The symbols move the elements like this.
s46 ξ s4
s46 γ s435
s46 φ s245
s46 δ s825
s868 ξ s814
s868 γ s279
s868 φ s932
s868 δ s855
s781 ξ s124
s781 γ s180
s781 φ s69
s781 δ s910
s245 ξ s356
s245 γ s919
s245 φ s167
s245 δ s687
s108 ξ s910
s108 γ s124
s108 φ s328
s108 δ s384
s56 ξ s181
s56 γ s507
s56 φ s725
s56 δ s353
s353 ξ s725
s353 γ s787
s353 φ s124
s353 δ s781
s68 ξ s390
s68 γ s361
s68 φ s703
s68 δ s734
s932 ξ s353
s932 γ s181
s932 φ s781
s932 δ s806
s984 ξ s272
s984 γ s722
s984 φ s47
s984 δ s174
s384 ξ s328
s384 γ s69
s384 φ s421
s384 δ s359
s800 ξ s361
s800 γ s573
s800 φ s149
s800 δ s390
s4 ξ s233
s4 γ s775
s4 φ s356
s4 δ s245
s966 ξ s507
s966 γ s855
s966 φ s787
s966 δ s181
s878 ξ s341
s878 γ s148
s878 φ s119
s878 δ s51
s775 ξ s973
s775 γ s825
s775 φ s815
s775 δ s919
s547 ξ s558
s547 γ s119
s547 φ s138
s547 δ s722
s470 ξ s120
s470 γ s224
s470 φ s438
s470 δ s449
s11 ξ s825
s11 γ s4
s11 φ s324
s11 δ s973
s341 ξ s866
s341 γ s309
s341 φ s984
s341 δ s119
s390 ξ s149
s390 γ s715
s390 φ s248
s390 δ s703
s825 ξ s245
s825 γ s233
s825 φ s687
s825 δ s324
s124 ξ s773
s124 γ s905
s124 φ s143
s124 δ s69
s449 ξ s438
s449 γ s868
s449 φ s507
s449 δ s966
s243 ξ s800
s243 γ s192
s243 φ s390
s243 δ s68
s549 ξ s734
s549 γ s390
s549 φ s511
s549 δ s908
s149 ξ s517
s149 γ s908
s149 φ s364
s149 δ s248
s438 ξ s855
s438 γ s814
s438 φ s523
s438 δ s507
s491 ξ s435
s491 γ s636
s491 φ s233
s491 δ s4
s787 ξ s283
s787 γ s806
s787 φ s905
s787 δ s180
s517 ξ s383
s517 γ s511
s517 φ s636
s517 δ s364
s148 ξ s309
s148 γ s167
s148 φ s598
s148 δ s866
s324 ξ s687
s324 γ s356
s324 φ s309
s324 δ s148
s364 ξ s636
s364 γ s843
s364 φ s775
s364 δ s435
s687 ξ s167
s687 γ s878
s687 φ s547
s687 δ s309
s910 ξ s69
s910 γ s773
s910 φ s643
s910 δ s328
s345 ξ s359
s345 γ s328
s345 φ s192
s345 δ s559
s902 ξ s68
s902 γ s800
s902 φ s734
s902 δ s549
s507 ξ s523
s507 γ s932
s507 φ s283
s507 δ s787
s559 ξ s192
s559 γ s421
s559 φ s361
s559 δ s800
s248 ξ s364
s248 γ s383
s248 φ s435
s248 δ s491
s636 ξ s11
s636 γ s46
s636 φ s973
s636 δ s775
s815 ξ s148
s815 γ s687
s815 φ s866
s815 δ s341
s356 ξ s878
s356 γ s815
s356 φ s51
s356 δ s167
s167 ξ s51
s167 γ s341
s167 φ s558
s167 δ s547
s908 ξ s511
s908 γ s703
s908 φ s843
s908 δ s383
s233 ξ s919
s233 γ s973
s233 φ s878
s233 δ s356
s843 ξ s46
s843 γ s491
s843 φ s825
s843 δ s11
s283 ξ s108
s283 γ s781
s283 φ s384
s283 δ s905
s814 ξ s56
s814 γ s966
s814 φ s353
s814 δ s932
s359 ξ s421
s359 γ s643
s359 φ s573
s359 δ s192
s309 ξ s547
s309 γ s51
s309 φ s722
s309 δ s598
s174 ξ s47
s174 γ s470
s174 φ s279
s174 δ s412
s47 ξ s449
s47 γ s120
s47 φ s966
s47 δ s279
s734 ξ s703
s734 γ s149
s734 φ s379
s734 δ s511
s181 ξ s787
s181 γ s523
s181 φ s180
s181 δ s725
s138 ξ s224
s138 γ s174
s138 φ s868
s138 δ s120
s143 ξ s559
s143 γ s359
s143 φ s800
s143 δ s243
s421 ξ s902
s421 γ s243
s421 φ s549
s421 δ s573
s919 ξ s815
s919 γ s324
s919 φ s341
s919 δ s878
s715 ξ s908
s715 γ s734
s715 φ s383
s715 δ s517
s523 ξ s806
s523 γ s353
s523 φ s108
s523 δ s283
s379 ξ s491
s379 γ s364
s379 φ s4
s379 δ s46
s435 ξ s775
s435 γ s11
s435 φ s919
s435 δ s233
s119 ξ s984
s119 γ s598
s119 φ s174
s119 δ s198
s643 ξ s243
s643 γ s559
s643 φ s68
s643 δ s902
s192 ξ s573
s192 γ s902
s192 φ s715
s192 δ s361
s69 ξ s143
s69 γ s345
s69 φ s243
s69 δ s643
s558 ξ s198
s558 γ s984
s558 φ s224
s558 δ s138
s224 ξ s412
s224 γ s47
s224 φ s814
s224 δ s868
s361 ξ s715
s361 γ s549
s361 φ s517
s361 δ s149
s703 ξ s248
s703 γ s517
s703 φ s491
s703 δ s379
s598 ξ s722
s598 γ s558
s598 φ s470
s598 δ s272
s973 ξ s324
s973 γ s245
s973 φ s148
s973 δ s815
s412 ξ s279
s412 γ s449
s412 φ s56
s412 δ s814
s180 ξ s905
s180 γ s108
s180 φ s345
s180 δ s773
s120 ξ s868
s120 γ s412
s120 φ s855
s120 δ s438
s725 ξ s180
s725 γ s283
s725 φ s773
s725 δ s124
s806 ξ s781
s806 γ s725
s806 φ s910
s806 δ s108
s383 ξ s843
s383 γ s379
s383 φ s11
s383 δ s636
s773 ξ s345
s773 γ s384
s773 φ s559
s773 δ s143
s573 ξ s549
s573 γ s68
s573 φ s908
s573 δ s715
s905 ξ s384
s905 γ s910
s905 φ s359
s905 δ s345
s51 ξ s119
s51 γ s866
s51 φ s198
s51 δ s558
s855 ξ s932
s855 γ s56
s855 φ s806
s855 δ s523
s328 ξ s643
s328 γ s143
s328 φ s902
s328 δ s421
s272 ξ s470
s272 γ s138
s272 φ s449
s272 δ s47
s866 ξ s598
s866 γ s547
s866 φ s272
s866 δ s984
s511 ξ s379
s511 γ s248
s511 φ s46
s511 δ s843
s279 ξ s966
s279 γ s438
s279 φ s181
s279 δ s56
s198 ξ s174
s198 γ s272
s198 φ s412
s198 δ s224
s722 ξ s138
s722 γ s198
s722 φ s120
s722 δ s470

The rows follow the links: the fewer symbols apart two elements are, the more alike their rows tend to be.

Each row is also shifted at random along 9 hidden directions that mean nothing.

The rows of 90 elements, shuffled:
Each row stands for one element.
row 1: [-154,-5,56,29,-87,20,33,20,13,-97,12,-15,-50,92,52,5,5,-35,12,11,22,-85,-17,51,10,40,-63,53,-30,-138,-24]
row 2: [-47,90,-38,20,-119,-5,10,3,-74,-68,36,36,82,-70,-96,11,-74,-42,-85,-44,70,-19,63,28,80,235,-8,58,-50,116,-43]
row 3: [63,-55,-48,-16,74,-29,-9,16,-12,-46,-46,28,-31,-95,1,3,45,-2,-12,44,-8,28,5,-36,116,50,4,-12,44,17,9]
row 4: [-17,-87,-55,2,113,-90,-3,-19,-81,-40,-38,-24,-11,-127,-175,15,-62,-21,-86,-62,49,30,100,17,47,167,-14,28,-21,29,-20]
row 5: [-118,61,-27,-31,12,18,-14,-42,2,158,-28,-100,120,-88,-88,7,-59,104,61,8,-38,-84,-89,-35,-120,-66,4,-58,40,-40,50]
row 6: [-23,93,16,40,-213,29,52,55,8,-201,8,22,-14,120,68,11,12,-6,39,104,48,-196,-72,34,206,184,-80,81,-25,-30,-33]
row 7: [187,-126,-24,-2,224,-109,-12,-24,-23,66,-78,-84,-32,-103,-178,10,-31,68,-4,41,2,-38,21,-8,-22,-54,-18,-17,3,13,13]
row 8: [4,23,25,-11,-5,-27,-56,-45,27,19,-15,-92,-7,144,-10,0,-79,11,-51,-54,-7,-75,17,-14,-94,-32,25,-23,4,41,20]
row 9: [149,5,-11,-19,-24,33,57,40,-45,77,-9,-15,78,36,22,11,7,-7,4,-1,36,-60,1,38,-83,22,-97,-34,-20,-133,-12]
row 10: [17,43,44,42,8,-14,-30,5,9,-20,49,53,-86,93,190,-17,0,-85,-18,-85,17,119,48,25,-39,-77,64,14,-8,3,-33]
row 11: [187,-130,16,37,133,-77,29,-28,-12,-48,35,36,-119,8,-133,-15,4,-7,15,-74,9,159,81,32,42,-13,53,52,-61,75,-19]
row 12: [-109,66,-60,13,97,-70,3,35,-39,37,-63,-44,-25,50,170,8,-19,33,69,-9,27,-47,-54,-11,46,7,-5,-60,64,-84,10]
row 13: [96,77,23,35,-123,78,61,12,-8,14,82,84,84,-185,-71,-6,31,21,87,67,4,36,-64,31,31,1,-8,69,-45,12,-27]
row 14: [13,40,21,48,18,12,39,42,-3,-1,16,43,-46,-81,149,-6,54,-10,110,46,8,34,-70,29,24,-73,-14,24,22,-157,-22]
row 15: [152,-4,30,41,12,-58,25,26,-18,-64,4,-7,-82,179,71,0,-25,-42,-18,-36,57,-28,48,53,12,27,-29,30,-45,-16,-41]
row 16: [-178,54,34,-13,-150,81,34,4,16,29,61,14,65,152,29,-7,-1,-16,7,-47,0,-9,-7,28,-87,-6,-19,-6,-41,-15,0]
row 17: [-102,-153,70,9,125,-36,-29,-26,44,-37,-33,-58,-130,-5,-18,-2,19,-29,-15,1,-22,5,31,24,-81,-114,-14,27,1,-147,-2]
row 18: [73,181,-29,26,-76,-13,-34,-17,-99,58,25,-34,109,-99,58,12,-147,-68,-80,-155,80,1,49,41,-114,153,14,16,-1,-61,-43]
row 19: [-205,-38,-42,-60,-67,80,-36,-28,8,-60,1,35,22,-115,26,0,45,-58,-49,-82,-60,117,20,-49,31,113,37,-18,67,-79,38]
row 20: [175,111,-43,3,-88,7,-33,41,-9,-92,-13,58,6,2,164,7,11,-45,-39,28,20,-22,-9,-31,144,112,21,-2,46,69,-13]
row 21: [-114,21,-60,-33,-75,34,59,23,10,-3,0,26,60,105,-50,-1,44,90,80,57,-23,-45,-74,-40,128,60,-13,-40,6,108,41]
row 22: [101,2,6,25,26,5,19,-49,8,23,64,20,-32,-62,-36,-22,-7,30,104,-96,-38,164,-34,4,-18,-49,89,24,0,-15,15]
row 23: [-21,130,47,19,-117,46,-63,-5,16,-34,28,-9,-6,24,210,0,-39,-88,-41,-65,5,-14,-5,15,-83,-3,24,20,32,-112,-23]
row 24: [-39,79,7,55,32,-25,27,55,-8,29,12,65,-2,-84,75,-1,33,27,77,132,33,-15,-55,17,79,-91,-4,20,-10,68,-35]
row 25: [-40,29,33,-2,-75,43,-8,-30,34,9,40,-9,17,50,-13,-7,-14,5,17,-29,-25,5,-20,0,-53,-36,27,9,-11,12,9]
row 26: [-168,-91,-10,-46,20,29,39,7,31,14,-87,-106,19,-13,-57,17,47,95,91,112,-47,-185,-119,-24,3,-19,-103,-40,55,-222,58]
row 27: [144,51,1,32,-58,16,62,-9,-26,21,39,0,74,-148,-143,2,-24,68,97,48,16,-43,-76,33,29,41,-28,55,-41,-21,-12]
row 28: [-113,-83,5,-16,-27,90,122,3,-47,105,87,70,82,-76,-140,-8,53,-9,65,-92,-1,172,26,63,-122,0,-46,9,-79,-125,-7]
row 29: [153,-35,36,-40,-31,48,-26,-19,45,55,4,-16,39,58,-57,-1,8,0,-58,26,-32,-25,25,-18,-103,-86,-10,-24,-18,58,18]
row 30: [94,5,-20,32,74,-74,69,18,-49,54,3,-36,-27,172,12,-1,-41,36,64,-71,55,-4,5,51,-27,1,-23,-21,-41,-26,-12]
row 31: [9,-5,-25,-61,-128,40,12,22,-5,-15,37,68,58,341,-3,-3,14,-54,-140,-81,17,34,128,-14,4,99,0,-52,-60,245,5]
row 32: [68,-3,23,23,58,-34,-33,-62,40,23,46,16,-38,-23,-110,-20,-28,50,33,-22,-38,106,1,-23,3,-109,114,23,-22,204,12]
row 33: [28,-5,45,2,102,-36,-30,36,67,83,-24,4,-62,213,143,-11,47,25,7,106,-17,-38,-5,-26,-49,-262,16,-66,4,138,8]
row 34: [-192,130,-37,10,5,8,30,63,-63,150,10,57,128,-119,76,8,1,6,14,68,54,-11,-19,13,-38,-42,-32,-37,-4,47,-32]
row 35: [80,-86,-28,-48,8,5,5,28,11,-43,-8,64,-33,207,29,-4,63,-44,-91,-26,-6,65,98,-27,55,31,3,-49,-15,142,10]
row 36: [-115,5,-60,41,147,-137,-10,-86,-66,21,14,-75,-50,-5,-138,-12,-142,52,44,-214,21,134,39,11,-3,87,120,8,-9,79,11]
row 37: [-44,139,20,-24,-193,63,-6,50,17,-1,-60,-91,113,153,125,30,-32,18,-31,128,35,-343,-90,2,-35,46,-136,-30,24,-109,3]
row 38: [-36,149,-20,-31,-91,56,-70,25,8,67,8,58,101,-41,145,1,10,-33,-70,46,-7,-1,-4,-54,-14,-36,40,-50,45,138,0]
row 39: [20,53,-65,-28,1,12,-26,20,-30,30,-27,31,50,-74,91,4,10,-18,-30,-9,-4,39,2,-40,39,52,20,-49,59,12,16]
row 40: [-37,36,65,47,-37,3,-4,29,10,-40,33,43,-36,-8,76,-2,7,-57,-21,47,36,-15,19,45,-6,-52,-18,57,-38,0,-51]
row 41: [-170,-60,-82,-14,71,-47,101,-5,-17,31,-47,-66,34,-4,-218,4,7,189,178,79,-21,-99,-128,-26,138,55,-38,-29,5,15,58]
row 42: [285,-39,1,-29,-26,25,5,-43,67,-29,-8,-53,-27,104,-46,-9,21,81,92,-6,-75,-26,-82,-42,37,-29,33,-23,33,-18,63]
row 43: [-163,91,35,11,21,-42,-75,-37,22,80,-31,-119,24,49,36,4,-105,29,-23,-4,4,-132,-29,-8,-134,-100,22,-21,20,4,8]
row 44: [130,-42,48,46,86,-48,13,-29,21,-2,25,-29,-109,82,24,-17,-18,6,68,-68,-5,67,-5,35,-58,-106,36,23,-20,-67,-7]
row 45: [-36,56,33,39,45,-68,-20,80,-21,-17,-63,-38,-75,180,274,15,-19,-76,-59,52,86,-156,27,45,-35,-46,-87,-19,9,-112,-56]
row 46: [115,31,28,50,102,-98,-49,-21,-51,30,-34,-106,-32,-65,6,12,-121,-33,-56,-63,62,-74,46,49,-120,3,-15,29,-5,-111,-41]
row 47: [132,-58,75,62,100,-90,-25,30,6,-39,-4,45,-70,-31,-109,1,-4,-29,-108,161,69,-61,99,40,42,-99,-22,78,-95,242,-77]
row 48: [169,39,-17,9,-38,33,111,11,-37,127,30,-19,128,-60,-149,4,-7,112,135,53,18,-73,-95,39,-43,-10,-71,0,-51,-51,7]
row 49: [-16,-100,34,-44,25,28,-72,2,45,-32,-19,55,-27,-30,-15,2,64,-73,-151,62,-32,38,97,-38,-15,-62,7,-8,3,116,-3]
row 50: [240,13,-16,-11,79,-23,-66,20,48,-31,-65,-28,-120,101,318,-5,45,-29,34,-19,-45,17,-51,-53,24,-96,45,-68,123,-148,34]
row 51: [-142,-67,61,-35,-106,94,7,-23,62,-11,-4,-33,73,-102,-189,12,35,37,-12,134,-47,-139,-51,-8,-41,-31,-74,36,-25,-46,21]
row 52: [81,-63,-1,-35,-3,16,-38,17,22,-61,-53,15,5,-94,-42,15,50,-21,-88,121,-14,-79,20,-35,70,29,-42,3,23,39,4]
row 53: [-21,23,-69,4,-8,25,64,44,-32,-29,18,97,2,-96,84,-7,79,11,100,7,-9,113,-53,-14,152,73,12,-6,36,-40,6]
row 54: [57,-62,11,38,-7,-30,82,32,12,-115,11,34,-81,82,-73,-5,47,52,92,91,17,-51,-42,31,173,41,-40,58,-49,36,-13]
row 55: [158,-58,64,-23,-42,29,-64,-12,79,-72,-11,-3,-47,72,-8,0,29,-32,-92,71,-36,-56,32,-27,-8,-67,2,14,-3,75,5]
row 56: [40,14,28,-31,-104,13,-70,-45,34,-61,-45,-116,43,65,-99,18,-78,9,-104,28,-7,-212,4,-20,-41,83,-38,12,1,17,19]
row 57: [5,116,65,38,-123,38,-20,-39,34,4,32,-61,69,-148,-90,5,-67,52,55,90,-5,-152,-104,17,-40,-33,-3,75,-17,-24,-9]
row 58: [-118,93,1,-11,-34,4,-38,-1,36,78,-36,-62,72,16,13,9,-32,74,18,108,-13,-161,-80,-38,-27,-84,-7,-41,32,72,24]
row 59: [-66,0,2,-22,17,8,-67,-23,42,-4,-22,-10,-14,-52,35,-3,10,-3,-25,14,-44,18,-13,-51,1,-50,48,-19,52,28,27]
row 60: [-23,-69,-20,19,175,-58,63,54,-50,121,24,96,-30,46,17,-14,54,-15,10,-20,41,172,88,33,-34,-118,5,-39,-55,108,-35]
row 61: [-211,39,16,-15,13,34,-56,1,36,56,-14,1,5,-51,141,-2,27,-19,-6,23,-37,19,-31,-34,-70,-121,29,-39,59,-53,15]
row 62: [59,-73,-38,0,4,-25,98,27,-59,-13,54,102,10,141,-149,-9,20,-8,-31,-60,50,126,112,40,78,112,-8,13,-105,210,-28]
row 63: [30,6,36,-21,1,0,-47,0,50,18,-39,-79,-32,181,132,1,-12,-7,-25,-1,-20,-100,-19,-16,-96,-98,-14,-49,35,-73,24]
row 64: [-60,45,-29,51,-6,-26,33,-16,-13,-92,27,20,-65,-84,31,-14,0,35,140,-47,-12,83,-82,4,150,82,63,52,30,-65,4]
row 65: [-41,-100,4,4,-17,9,71,-36,-31,-52,-2,-81,-1,-73,-183,13,-31,28,63,-69,6,-45,-26,55,-26,139,-76,54,-30,-252,8]
row 66: [-31,91,7,-48,-225,153,17,-22,10,55,66,12,158,-26,-14,1,0,-11,6,-57,-37,0,-42,-5,-109,54,-14,-13,-3,-83,24]
row 67: [-18,6,47,2,70,-8,-72,-35,-2,99,-2,-50,-2,-64,65,-2,-55,-61,-69,-96,-3,56,55,17,-221,-116,31,-16,16,-107,-12]
row 68: [-41,-47,-50,-71,-15,65,49,14,-20,112,10,23,89,85,-17,-2,49,8,-1,-72,-28,79,21,-21,-82,4,-22,-88,1,-22,38]
row 69: [-21,-83,47,8,58,-39,-54,-78,68,-68,-61,-147,-74,-75,-145,9,-49,76,40,56,-53,-150,-78,-20,-3,-36,1,41,32,-110,40]
row 70: [-32,-39,-17,-19,102,-23,2,32,-13,86,-55,-17,28,-62,-11,12,24,23,-13,87,6,-55,-2,-10,-32,-73,-50,-43,16,-10,2]
row 71: [-9,-43,12,-29,-57,83,1,-23,73,-52,-17,-23,-22,-67,30,-5,76,42,102,49,-94,-17,-120,-44,36,-41,1,-5,70,-175,59]
row 72: [-120,17,-8,-2,-65,-17,-2,57,-41,-83,-47,-5,23,56,33,26,-16,-64,-128,65,76,-165,63,27,58,152,-103,17,-23,-1,-41]
row 73: [48,54,-3,-8,-57,32,13,52,-26,29,-21,13,80,-66,25,17,14,-9,-28,102,37,-114,-17,9,2,23,-79,-5,-3,-26,-23]
row 74: [61,10,52,17,-69,59,52,-17,41,12,52,-15,-16,74,37,-14,22,29,123,-36,-33,21,-80,28,-68,-83,-2,15,-11,-148,13]
row 75: [-135,24,15,-24,-87,28,-15,-31,28,10,-1,-63,59,81,-92,6,-44,40,-18,5,-17,-109,-21,-17,-46,20,-11,-7,-16,49,25]
row 76: [-104,-93,71,53,49,-50,34,30,28,-99,-9,8,-113,44,-62,0,36,4,15,128,32,-85,7,50,81,-56,-58,77,-63,16,-40]
row 77: [113,-11,-36,-52,-50,53,-13,-24,16,10,17,29,33,33,3,-8,28,-1,-13,-66,-50,91,5,-47,3,32,49,-42,33,42,42]
row 78: [-65,-2,63,-8,-30,-17,-133,-51,39,-74,-60,-103,3,-119,-93,22,-87,-39,-167,76,-2,-188,39,-24,-56,20,-13,50,14,28,-11]
row 79: [-15,-27,16,7,-9,24,56,-15,34,13,72,43,-63,197,50,-30,42,14,101,-113,-36,159,-12,9,-20,-76,61,-16,-25,5,22]
row 80: [33,20,26,-19,-63,4,-25,-67,10,10,-30,-196,24,148,-30,11,-124,26,-1,-122,-5,-173,-35,17,-172,57,-40,-13,18,-229,36]
row 81: [98,135,11,55,-30,-1,24,16,-29,66,56,44,53,-101,36,-6,-29,13,68,23,35,25,-41,31,-14,-47,23,29,-24,47,-38]
row 82: [142,55,40,47,32,-99,-105,-76,-8,-73,-38,-155,-71,-4,-13,11,-173,-28,-74,-103,35,-115,32,25,-77,66,40,56,15,-72,-17]
row 83: [141,23,-72,-54,-15,40,-13,-31,-13,55,-12,-28,62,-28,28,0,-8,22,29,-115,-51,72,-31,-51,-31,61,43,-71,71,-82,58]
row 84: [172,11,18,1,-12,-2,-67,-36,37,-81,19,-4,-113,138,192,-16,-9,-74,-26,-157,-37,120,32,-21,-23,-9,97,-12,52,-55,13]
row 85: [20,-81,30,14,26,10,34,-18,-9,-26,17,-26,-46,-49,-32,-4,2,-27,33,-75,-2,50,9,47,-60,17,-26,35,-14,-207,-10]
row 86: [25,2,55,60,64,-31,27,48,24,-4,-14,27,-40,-131,1,3,49,39,73,213,22,-95,-70,27,66,-138,-51,53,-23,9,-38]
row 87: [37,-37,-73,-22,111,-65,23,3,-41,70,-27,-10,9,99,-46,-3,-12,48,5,-57,8,54,35,-21,16,15,26,-67,3,107,22]
row 88: [9,-78,-52,-71,1,10,-30,-62,-25,12,-43,-95,71,-37,-181,13,-60,12,-85,-107,-27,-20,49,-34,-65,150,-11,-37,25,-45,48]
row 89: [108,-60,46,65,32,-96,13,8,28,-191,-18,-31,-177,168,5,-2,-12,3,30,40,33,-92,-2,38,154,42,-11,79,-32,10,-28]
row 90: [160,66,-46,-24,-77,52,21,33,8,10,26,91,53,44,64,-8,62,18,32,29,-19,58,-30,-43,95,14,32,-40,17,137,16]

Some elements, each with its row:
s364 row 67
s815 row 55
s11 row 69
s866 row 77
s120 row 90
s734 row 44
s390 row 1
s148 row 63
s119 row 58
s973 row 8
s855 row 12
s56 row 73
s825 row 78
s224 row 37
s910 row 54
s449 row 87
s383 row 17
s773 row 6
s523 row 34
s421 row 89
s412 row 39
s243 row 13
s902 row 11
s511 row 74
s328 row 15
s272 row 26

Row, symbols taken left to right, then the row they reach:
row 79 δ δ γ φ δ φ: row 68
row 75 φ φ δ ξ δ ξ δ: row 9
row 66 ξ ξ δ γ γ: row 49
row 61 δ ξ φ δ ξ δ: row 41
row 24 φ δ ξ ξ: row 40
row 48 γ ξ φ γ δ γ ξ ξ: row 28
row 76 δ ξ φ γ δ δ φ: row 59
row 56 φ δ ξ ξ: row 52
row 25 φ ξ δ ξ δ ξ ξ: row 50
row 84 γ φ δ φ ξ γ: row 83
row 47 ξ γ ξ δ γ δ δ: row 57

